Where the symbols take the objects:
z414 δ z597
z414 ζ z305
z414 η z911
z414 κ z908
z167 δ z440
z167 ζ z297
z167 η z991
z167 κ z524
z542 δ z399
z542 ζ z143
z542 η z36
z542 κ z442
z53 δ z105
z53 ζ z690
z53 η z119
z53 κ z752
z939 δ z799
z939 ζ z831
z939 η z398
z939 κ z143
z771 δ z813
z771 ζ z980
z771 η z567
z771 κ z645
z831 δ z445
z831 ζ z11
z831 η z572
z831 κ z398
z531 δ z20
z531 ζ z542
z531 η z442
z531 κ z317
z427 δ z901
z427 ζ z382
z427 η z365
z427 κ z164
z880 δ z770
z880 ζ z184
z880 η z764
z880 κ z793
z429 δ z572
z429 ζ z966
z429 η z846
z429 κ z553
z883 δ z165
z883 ζ z605
z883 η z890
z883 κ z214
z30 δ z142
z30 ζ z876
z30 η z208
z30 κ z472
z975 δ z117
z975 ζ z167
z975 η z524
z975 κ z269
z572 δ z11
z572 ζ z596
z572 η z966
z572 κ z429
z540 δ z277
z540 ζ z456
z540 η z299
z540 κ z770
z648 δ z977
z648 ζ z597
z648 η z414
z648 κ z301
z130 δ z820
z130 ζ z461
z130 η z726
z130 κ z275
z626 δ z80
z626 ζ z803
z626 η z854
z626 κ z77
z567 δ z980
z567 ζ z849
z567 η z248
z567 κ z745
z965 δ z714
z965 ζ z869
z965 η z41
z965 κ z445
z645 δ z771
z645 ζ z567
z645 η z745
z645 κ z762
z399 δ z492
z399 ζ z939
z399 η z143
z399 κ z542
z876 δ z752
z876 ζ z431
z876 η z117
z876 κ z208
z760 δ z406
z760 ζ z416
z760 η z882
z760 κ z731
z267 δ z964
z267 ζ z423
z267 η z279
z267 κ z456
z115 δ z846
z115 ζ z221
z115 η z277
z115 κ z74
z575 δ z524
z575 ζ z358
z575 η z749
z575 κ z813
z299 δ z456
z299 ζ z281
z299 η z105
z299 κ z184
z690 δ z581
z690 ζ z198
z690 η z452
z690 κ z119
z980 δ z749
z980 ζ z214
z980 η z849
z980 κ z567
z317 δ z531
z317 ζ z442
z317 η z355
z317 κ z79
z34 δ z349
z34 ζ z714
z34 η z965
z34 κ z188
z355 δ z442
z355 ζ z791
z355 η z65
z355 κ z349
z938 δ z982
z938 ζ z269
z938 η z26
z938 κ z781
z77 δ z626
z77 ζ z854
z77 η z499
z77 κ z597
z406 δ z466
z406 ζ z437
z406 η z416
z406 κ z760
z208 δ z876
z208 ζ z117
z208 η z975
z208 κ z982
z358 δ z991
z358 ζ z165
z358 η z883
z358 κ z749
z922 δ z762
z922 ζ z901
z922 η z427
z922 κ z297
z442 δ z542
z442 ζ z36
z442 η z791
z442 κ z355
z248 δ z849
z248 ζ z648
z248 η z301
z248 κ z579
z964 δ z545
z964 ζ z472
z964 η z423
z964 κ z267
z11 δ z41
z11 ζ z731
z11 η z596
z11 κ z572
z528 δ z69
z528 ζ z466
z528 η z406
z528 κ z869
z198 δ z676
z198 ζ z771
z198 η z645
z198 κ z452
z322 δ z79
z322 ζ z349
z322 η z34
z322 κ z93
z849 δ z214
z849 ζ z977
z849 η z648
z849 κ z248
z579 δ z248
z579 ζ z301
z579 η z820
z579 κ z382
z726 δ z461
z726 ζ z826
z726 η z923
z726 κ z558
z221 δ z638
z221 ζ z964
z221 η z267
z221 κ z277
z165 δ z164
z165 ζ z417
z165 η z605
z165 κ z883
z417 δ z365
z417 ζ z275
z417 η z80
z417 κ z605
z982 δ z208
z982 ζ z975
z982 η z269
z982 κ z938
z445 δ z965
z445 ζ z41
z445 η z11
z445 κ z831
z558 δ z726
z558 ζ z923
z558 η z628
z558 κ z803
z638 δ z146
z638 ζ z545
z638 η z964
z638 κ z221
z854 δ z803
z854 ζ z715
z854 η z450
z854 κ z499
z437 δ z74
z437 ζ z540
z437 η z770
z437 κ z416
z74 δ z115
z74 ζ z277
z74 η z540
z74 κ z437
z553 δ z429
z553 ζ z846
z553 η z115
z553 κ z632
z188 δ z34
z188 ζ z965
z188 η z445
z188 κ z799
z596 δ z731
z596 ζ z150
z596 η z146
z596 κ z966
z799 δ z188
z799 ζ z445
z799 η z831
z799 κ z939
z277 δ z221
z277 ζ z267
z277 η z456
z277 κ z540
z184 δ z299
z184 ζ z105
z184 η z53
z184 κ z764
z349 δ z355
z349 ζ z65
z349 η z714
z349 κ z34
z826 δ z616
z826 ζ z79
z826 η z322
z826 κ z923
z26 δ z269
z26 ζ z575
z26 η z813
z26 κ z676
z762 δ z645
z762 ζ z745
z762 η z901
z762 κ z922
z398 δ z831
z398 ζ z572
z398 η z429
z398 κ z927
z472 δ z30
z472 ζ z208
z472 η z982
z472 κ z423
z781 δ z938
z781 ζ z26
z781 η z676
z781 κ z581
z105 δ z281
z105 ζ z581
z105 η z690
z105 κ z53
z616 δ z911
z616 ζ z317
z616 η z79
z616 κ z826
z731 δ z760
z731 ζ z882
z731 η z150
z731 κ z596
z605 δ z417
z605 ζ z80
z605 η z626
z605 κ z890
z297 δ z922
z297 ζ z427
z297 η z164
z297 κ z991
z770 δ z540
z770 ζ z299
z770 η z184
z770 κ z880
z908 δ z414
z908 ζ z911
z908 η z616
z908 κ z461
z423 δ z472
z423 ζ z982
z423 η z938
z423 κ z279
z927 δ z398
z927 ζ z429
z927 η z553
z927 κ z566
z142 δ z764
z142 ζ z752
z142 η z876
z142 κ z30
z416 δ z437
z416 ζ z770
z416 η z880
z416 κ z882
z882 δ z416
z882 ζ z880
z882 η z793
z882 κ z150
z492 δ z40
z492 ζ z799
z492 η z939
z492 κ z399
z813 δ z575
z813 ζ z749
z813 η z980
z813 κ z771
z764 δ z184
z764 ζ z53
z764 η z752
z764 κ z142
z452 δ z198
z452 ζ z645
z452 η z762
z452 κ z272
z119 δ z690
z119 ζ z452
z119 η z272
z119 κ z431
z793 δ z880
z793 ζ z764
z793 η z142
z793 κ z379
z117 δ z431
z117 ζ z440
z117 η z167
z117 κ z975
z440 δ z272
z440 ζ z922
z440 η z297
z440 κ z167
z890 δ z605
z890 ζ z626
z890 η z77
z890 κ z977
z545 δ z379
z545 ζ z30
z545 η z472
z545 κ z964
z581 δ z781
z581 ζ z676
z581 η z198
z581 κ z690
z911 δ z305
z911 ζ z531
z911 η z317
z911 κ z616
z281 δ z279
z281 ζ z781
z281 η z581
z281 κ z105
z901 δ z745
z901 ζ z579
z901 η z382
z901 κ z427
z40 δ z93
z40 ζ z188
z40 η z799
z40 κ z492
z93 δ z322
z93 ζ z34
z93 η z188
z93 κ z40
z20 δ z450
z20 ζ z399
z20 η z542
z20 κ z531
z966 δ z596
z966 ζ z146
z966 η z638
z966 κ z846
z745 δ z567
z745 ζ z248
z745 η z579
z745 κ z901
z923 δ z826
z923 ζ z322
z923 η z93
z923 κ z628
z80 δ z275
z80 ζ z558
z80 η z803
z80 κ z626
z79 δ z317
z79 ζ z355
z79 η z349
z79 κ z322
z977 δ z890
z977 ζ z77
z977 η z597
z977 κ z648
z150 δ z882
z150 ζ z793
z150 η z379
z150 κ z146
z820 δ z301
z820 ζ z908
z820 η z461
z820 κ z130
z466 δ z632
z466 ζ z74
z466 η z437
z466 κ z406
z524 δ z167
z524 ζ z991
z524 η z358
z524 κ z575
z991 δ z297
z991 ζ z164
z991 η z165
z991 κ z358
z275 δ z130
z275 ζ z726
z275 η z558
z275 κ z80
z597 δ z77
z597 ζ z499
z597 η z305
z597 κ z414
z749 δ z358
z749 ζ z883
z749 η z214
z749 κ z980
z279 δ z423
z279 ζ z938
z279 η z781
z279 κ z281
z41 δ z869
z41 ζ z760
z41 η z731
z41 κ z11
z566 δ z927
z566 ζ z553
z566 η z632
z566 κ z69
z869 δ z528
z869 ζ z406
z869 η z760
z869 κ z41
z65 δ z791
z65 ζ z69
z65 η z528
z65 κ z714
z499 δ z854
z499 ζ z450
z499 η z20
z499 κ z305
z365 δ z382
z365 ζ z130
z365 η z275
z365 κ z417
z379 δ z793
z379 ζ z142
z379 η z30
z379 κ z545
z69 δ z566
z69 ζ z632
z69 η z466
z69 κ z528
z214 δ z883
z214 ζ z890
z214 η z977
z214 κ z849
z714 δ z65
z714 ζ z528
z714 η z869
z714 κ z965
z461 δ z908
z461 ζ z616
z461 η z826
z461 κ z726
z272 δ z452
z272 ζ z762
z272 η z922
z272 κ z440
z305 δ z499
z305 ζ z20
z305 η z531
z305 κ z911
z456 δ z267
z456 ζ z279
z456 η z281
z456 κ z299
z846 δ z966
z846 ζ z638
z846 η z221
z846 κ z115
z632 δ z553
z632 ζ z115
z632 η z74
z632 κ z466
z628 δ z923
z628 ζ z93
z628 η z40
z628 κ z715
z450 δ z715
z450 ζ z492
z450 η z399
z450 κ z20
z301 δ z648
z301 ζ z414
z301 η z908
z301 κ z820
z146 δ z150
z146 ζ z379
z146 η z545
z146 κ z638
z803 δ z558
z803 ζ z628
z803 η z715
z803 κ z854
z431 δ z119
z431 ζ z272
z431 η z440
z431 κ z117
z715 δ z628
z715 ζ z40
z715 η z492
z715 κ z450
z164 δ z427
z164 ζ z365
z164 η z417
z164 κ z165
z269 δ z975
z269 ζ z524
z269 η z575
z269 κ z26
z382 δ z579
z382 ζ z820
z382 η z130
z382 κ z365
z676 δ z26
z676 ζ z813
z676 η z771
z676 κ z198
z143 δ z939
z143 ζ z398
z143 η z927
z143 κ z36
z791 δ z36
z791 ζ z566
z791 η z69
z791 κ z65
z36 δ z143
z36 ζ z927
z36 η z566
z36 κ z791
z752 δ z53
z752 ζ z119
z752 η z431
z752 κ z876

The rows follow the links: the fewer symbols apart two objects are, the more alike their rows tend to be.

Rows of some objects; one shown again gets a slightly different row:
z760	42,5,8,-4,1,8,-62,44,28,28,-41,-43,-46,-40,-47,-32,-94,28,-7,32,-4,33,11,1,5,-10,-9,30,-46,-45,-17,-9,17,7,37,-38,-4,-71,-47,2,30,-10,-72,26,46,-10,-41,55,-41,44,57,20,52
z553	37,8,-4,5,19,37,-59,62,42,31,-24,-15,-30,-40,-42,-32,-80,13,-14,2,-13,33,-4,-15,2,0,-11,48,-30,-38,-26,16,5,-7,52,-67,-33,-82,-43,2,38,-2,-85,17,16,-2,-23,34,-47,38,77,8,40
z437	31,-9,20,-31,-22,-55,-60,-4,-22,17,-61,-54,-61,-32,-47,-26,-74,44,7,27,25,15,21,24,15,-9,10,-22,-70,-33,-21,-37,27,8,7,0,36,-70,-44,1,-23,0,-50,35,74,-12,-43,61,-8,13,-11,39,54
z20	32,-37,19,-17,26,31,77,22,6,-33,-63,1,-2,60,-57,-2,-24,-50,1,-9,-88,22,35,45,-39,-72,-25,51,9,-29,42,-21,-59,24,67,35,-17,47,5,-16,29,5,-35,32,24,-13,-28,0,-14,20,37,-6,39
z771	-42,-80,37,-30,-17,-56,29,1,-12,17,4,-1,14,38,63,21,16,35,-23,-9,35,-73,-11,5,1,66,-2,-26,28,68,-45,8,-2,-10,-24,65,-6,100,6,-14,-18,-58,60,-54,0,-3,-22,-3,28,-29,-27,18,5
z11	26,13,-12,9,28,46,-54,67,45,26,-13,12,-14,-41,-35,-30,-60,2,-20,-26,-13,26,-16,-26,-1,6,-4,51,-22,-27,-29,30,-1,-15,60,-83,-46,-91,-35,1,34,7,-91,12,-6,3,-3,12,-41,24,68,-1,23
z581	3,44,-10,39,-41,0,-59,-8,20,32,51,-59,-15,-55,51,14,-27,53,11,105,63,12,-2,-34,30,43,0,-18,-3,-10,-1,-2,69,14,-75,0,33,7,-5,17,33,-45,65,-31,4,2,-11,39,-22,44,27,-6,-11
z676	-31,-13,42,3,-52,-50,-7,-18,-16,33,7,-33,-4,-19,71,42,-28,47,1,69,61,-22,-8,-22,6,68,-18,-63,-29,45,-32,0,54,-7,-71,23,32,49,-25,-17,6,-61,74,-28,8,9,-28,36,-18,22,-45,26,-17
z269	-24,7,31,16,-53,-43,-19,-16,-8,35,17,-44,-9,-30,68,41,-31,48,8,86,62,-9,-5,-24,10,60,-16,-59,-29,31,-20,-7,63,-2,-76,14,36,37,-25,-9,16,-58,77,-22,8,7,-28,39,-21,31,-35,23,-19
z566	9,23,-19,4,37,46,-39,48,28,19,1,53,4,-40,-29,-24,-19,-25,-21,-73,-17,23,-28,-33,-9,6,0,32,-18,-8,-29,37,-15,-29,58,-102,-49,-106,-24,-5,10,40,-93,20,-33,11,28,-16,-25,-3,30,-2,-5
z528	16,22,-18,7,36,48,-45,58,37,24,-5,37,-1,-44,-31,-29,-36,-11,-22,-55,-14,23,-26,-35,-5,11,-2,37,-20,-18,-32,37,-7,-28,61,-96,-51,-101,-27,-4,22,27,-94,16,-26,9,16,-5,-33,12,49,-1,5
z638	8,-21,14,-42,-21,-82,-62,-29,-41,9,-50,-34,-49,-27,-33,-34,-31,51,2,-9,47,-16,12,27,25,0,28,-42,-60,-10,-37,-31,25,-3,-2,9,43,-78,-28,6,-60,10,-45,22,67,-12,-24,42,25,-29,-52,41,41
z416	25,-10,22,-32,-23,-62,-60,-9,-27,12,-61,-48,-59,-29,-41,-27,-62,46,8,20,28,8,22,25,15,-12,15,-27,-70,-28,-21,-32,26,4,1,4,37,-73,-42,3,-30,1,-49,34,77,-10,-39,59,-1,5,-22,42,52
z221	4,-23,8,-45,-17,-85,-66,-29,-44,8,-42,-29,-46,-25,-29,-34,-20,52,0,-20,53,-21,6,24,28,5,34,-44,-52,-6,-38,-25,23,-6,-5,10,40,-74,-23,9,-66,13,-45,19,64,-12,-20,36,33,-36,-52,40,39
z854	-14,-47,47,-7,24,40,90,51,20,0,-37,55,39,48,11,42,-21,-56,-26,-41,-71,-6,-10,-4,-55,9,-58,25,6,46,-10,30,-47,-17,58,-14,-60,63,-19,-47,46,-22,-14,0,-33,12,-15,-20,-41,21,10,5,-13
z714	-3,42,-18,1,33,23,-11,0,-9,-11,-12,69,12,-29,-38,-11,25,-49,3,-89,-23,24,-23,-17,-14,-20,10,-8,-31,-8,-5,19,-17,-30,41,-85,-18,-112,-10,-6,-30,71,-80,41,-31,14,49,-35,-2,-29,-37,1,-31
z77	-32,15,42,21,1,34,89,1,-2,-1,-6,60,49,16,44,76,17,-72,1,-16,-42,17,-19,-28,-51,17,-55,-36,-14,55,8,26,-16,-25,-6,-37,-25,47,-15,-47,34,-2,39,8,-60,29,17,-32,-42,26,-56,2,-66
z616	5,-58,38,-15,30,38,86,54,26,-10,-51,33,23,60,-20,17,-29,-50,-23,-32,-83,-2,6,16,-48,-17,-46,47,15,12,8,17,-59,-3,72,8,-55,67,-6,-34,45,-16,-26,8,-10,0,-29,-10,-32,25,35,1,22
z423	-2,18,-66,13,3,8,-101,9,30,22,83,-28,-12,-42,22,-51,24,64,-13,6,71,-27,-19,-31,57,40,50,38,52,-17,-24,19,36,1,-25,-5,-3,-36,32,50,-12,-6,4,-52,-13,-10,25,-6,34,-21,67,-27,9
z645	-43,-82,28,-32,-16,-52,31,1,-11,13,9,0,14,44,57,15,23,37,-24,-10,33,-74,-7,6,3,59,-2,-15,41,63,-42,10,-3,-7,-19,70,-9,103,15,-7,-20,-60,57,-56,2,-7,-22,-9,34,-30,-19,13,10
z452	-33,-31,47,-5,-48,-59,5,-13,-21,30,1,-26,-2,-3,69,44,-19,45,-6,51,59,-39,-9,-14,3,71,-19,-65,-21,61,-38,3,45,-13,-64,28,21,58,-23,-18,-2,-61,71,-33,8,6,-29,28,-11,7,-54,31,-11
z542	29,26,0,-12,16,4,48,-40,-38,-52,-55,12,-9,27,-78,-8,13,-59,32,-20,-65,47,32,48,-21,-97,2,-4,-32,-47,60,-41,-38,20,28,8,30,-34,8,-1,-20,63,-37,69,28,-6,8,-8,9,-7,-41,-2,4
z781	3,45,-19,39,-41,3,-62,-5,24,33,56,-63,-18,-52,47,7,-26,57,11,103,66,13,-1,-35,33,40,5,-10,2,-15,-2,0,67,14,-73,0,30,8,-5,22,35,-43,63,-33,-1,-1,-8,36,-23,43,34,-9,-10
z575	-45,-71,43,-27,-29,-62,23,-4,-20,20,2,-6,9,27,66,31,4,41,-23,4,45,-68,-11,1,2,72,-10,-40,13,71,-50,10,12,-12,-33,57,3,90,-4,-18,-16,-59,63,-49,2,1,-29,3,19,-19,-42,25,-1

Each walk starts at a row. The symbols on each line, taken left to right, move it on to the next object.
Each answer is a row, close to the row of the object it stands for.
---
38,6,5,-13,18,12,56,-26,-24,-49,-61,0,-11,41,-79,-9,4,-56,26,-8,-76,45,39,54,-25,-99,-3,18,-17,-49,60,-40,-44,30,38,27,21,-4,10,-3,-7,47,-35,60,37,-11,-9,2,3,6,-8,-2,22
δ η ζ δ δ ζ κ ζ: 39,4,3,2,10,24,-61,55,36,27,-33,-29,-37,-41,-43,-29,-91,22,-9,18,-7,35,4,-9,2,-5,-9,39,-39,-42,-21,4,11,1,44,-52,-18,-78,-45,0,35,-9,-78,21,30,-4,-31,47,-45,42,72,11,45
ζ κ ζ κ κ κ κ κ η: -6,14,-68,9,6,5,-99,7,28,22,81,-21,-13,-42,21,-55,28,64,-11,-4,74,-31,-22,-27,56,41,55,36,53,-18,-30,19,27,-4,-20,-8,-8,-43,29,49,-17,-4,-4,-50,-13,-12,27,-14,41,-30,63,-20,11
---
-14,-25,-25,-43,-2,-71,-80,-22,-30,12,3,-4,-28,-24,-8,-49,25,62,-13,-56,72,-53,-16,11,45,28,54,-24,-7,9,-51,-5,17,-15,-3,7,16,-75,6,22,-80,18,-39,-13,29,-11,12,-1,61,-67,-34,23,26
ζ δ ζ κ ζ: -6,37,4,32,-51,-16,-44,-11,7,34,39,-55,-13,-49,58,24,-35,49,12,103,63,7,0,-32,24,52,-8,-35,-17,2,-7,-3,68,7,-76,3,34,18,-16,9,28,-48,72,-25,6,6,-15,39,-24,45,5,3,-13
δ δ η κ δ ζ δ: -43,-78,38,-29,-24,-59,28,1,-13,19,5,-3,11,36,65,28,11,40,-24,-3,38,-71,-10,3,1,68,-6,-34,22,70,-44,9,8,-13,-25,62,-2,95,2,-14,-18,-62,63,-51,2,-1,-27,-2,24,-26,-34,19,3
---
7,41,-52,35,-14,20,-90,8,38,30,82,-52,-15,-50,32,-29,-2,61,3,68,65,0,-10,-37,48,38,29,28,35,-26,-7,12,53,13,-49,-6,9,-16,19,41,21,-27,36,-46,-9,-5,12,15,2,15,71,-27,2
ζ ζ δ κ δ: -32,-19,45,-1,-49,-54,-3,-15,-18,33,6,-29,-3,-12,70,43,-22,47,-2,58,60,-28,-8,-18,4,70,-21,-68,-22,54,-34,-1,48,-8,-66,25,30,55,-27,-17,2,-62,71,-30,8,8,-30,33,-12,16,-47,29,-13
ζ ζ η η η η: 2,-56,43,-14,29,38,88,57,26,-5,-46,37,29,58,-13,23,-25,-50,-25,-35,-81,-1,5,12,-48,-11,-52,41,12,24,0,18,-60,-4,69,2,-57,64,-10,-37,47,-17,-22,8,-15,4,-26,-12,-31,23,30,0,13
---
-1,38,-17,3,34,29,-16,8,-2,-6,-6,68,9,-30,-35,-10,20,-46,-3,-89,-19,23,-24,-21,-12,-15,9,-2,-29,-5,-12,28,-17,-31,43,-94,-28,-113,-12,-8,-23,66,-82,36,-35,18,49,-33,-4,-25,-24,1,-28
ζ ζ δ δ ζ: 38,-3,18,-22,-16,-39,-60,7,-8,16,-60,-55,-54,-32,-48,-28,-85,39,8,36,15,22,24,21,11,-14,2,-7,-66,-39,-17,-28,24,12,14,-8,29,-71,-46,3,-2,-4,-55,36,72,-12,-44,65,-21,27,10,33,57
κ κ η δ η ζ: 4,30,-65,24,-2,16,-96,11,36,26,88,-38,-11,-44,24,-41,14,63,-6,33,71,-17,-19,-33,56,38,42,37,49,-24,-15,17,42,7,-32,-7,-2,-29,27,46,5,-15,15,-53,-13,-9,21,1,22,-6,74,-26,6
---
41,7,3,0,5,15,-63,49,31,27,-39,-36,-44,-40,-47,-31,-95,27,-5,24,-7,34,8,-4,6,-6,-9,37,-42,-43,-20,-3,13,6,40,-45,-12,-73,-48,-2,35,-5,-77,23,40,-6,-37,53,-43,42,64,15,48
η δ ζ δ η δ: -15,-20,-39,-30,5,-50,-85,-12,-13,12,33,-3,-23,-27,0,-56,35,63,-16,-58,76,-54,-21,-1,50,37,62,-5,19,9,-53,6,15,-16,-4,-1,3,-66,16,36,-69,16,-33,-30,13,-11,22,-9,62,-69,-1,8,21
κ κ δ η δ ζ δ δ: 5,49,-41,42,-26,17,-81,3,35,32,75,-58,-18,-51,40,-15,-13,59,8,85,68,8,-8,-37,45,39,19,15,23,-23,-2,4,59,15,-60,-5,18,-6,8,35,30,-33,44,-39,-7,-1,6,25,-9,29,62,-24,-6
---
45,2,10,-8,-5,1,-62,39,20,25,-46,-45,-51,-37,-49,-29,-96,32,-1,35,-2,34,16,5,5,-10,-6,24,-53,-46,-15,-13,17,8,33,-33,2,-72,-46,2,24,-8,-67,30,52,-7,-43,57,-39,40,51,19,52
ζ κ κ κ κ δ η: -16,-23,-36,-34,3,-60,-82,-14,-19,12,25,-1,-23,-29,1,-53,33,61,-16,-58,73,-55,-18,-2,50,31,60,-11,12,9,-54,3,16,-16,-5,3,6,-68,13,31,-76,14,-36,-27,17,-14,18,-8,64,-70,-14,12,23
ζ κ ζ κ η δ δ: -15,15,25,22,-53,-35,-27,-18,-5,37,21,-47,-10,-36,65,37,-32,48,7,90,61,0,-6,-26,12,59,-18,-55,-26,24,-19,-5,63,1,-77,12,35,31,-24,-6,18,-53,77,-25,7,8,-24,39,-25,37,-22,17,-19
---
-28,-22,50,10,14,34,89,33,9,5,-22,67,47,29,30,62,-2,-66,-20,-37,-57,3,-18,-20,-56,22,-58,-12,-5,58,-9,33,-28,-26,27,-35,-47,54,-19,-50,38,-13,8,4,-52,22,3,-25,-45,22,-28,5,-43
δ ζ ζ η ζ η δ: 5,28,-22,7,38,45,-36,40,23,12,-3,56,7,-40,-31,-22,-8,-28,-18,-78,-15,22,-29,-30,-5,6,-1,26,-19,-8,-27,36,-13,-31,56,-100,-45,-109,-20,-6,3,43,-93,25,-36,13,35,-24,-21,-7,17,-1,-13
δ η δ κ δ κ: 35,12,-9,7,23,39,-57,64,44,29,-15,-5,-22,-41,-40,-31,-74,10,-18,-7,-11,30,-5,-22,-1,3,-8,50,-26,-35,-27,21,2,-9,54,-71,-38,-84,-38,-2,39,3,-88,16,8,2,-15,28,-44,33,77,4,34
---
-6,28,14,28,-51,-21,-40,-15,4,35,33,-55,-13,-44,60,28,-32,51,11,103,62,8,-2,-30,19,54,-10,-43,-22,10,-13,-4,69,7,-80,8,37,24,-20,3,28,-51,75,-26,6,6,-19,42,-27,42,-5,9,-18
κ ζ δ κ δ κ κ: -43,-56,49,-20,-37,-63,13,-7,-19,26,-1,-16,3,13,70,36,-5,41,-20,18,48,-55,-9,-7,2,74,-15,-52,-1,70,-46,7,25,-14,-42,45,10,78,-10,-21,-15,-61,68,-40,6,5,-29,15,7,-10,-51,30,-9
η η ζ κ η η δ δ: -21,-36,51,2,22,35,92,45,16,2,-28,60,41,41,22,52,-14,-61,-21,-41,-65,-2,-14,-14,-55,16,-57,5,3,51,-11,31,-41,-26,42,-25,-56,60,-20,-49,42,-18,-1,1,-45,20,-7,-26,-43,18,-10,3,-26
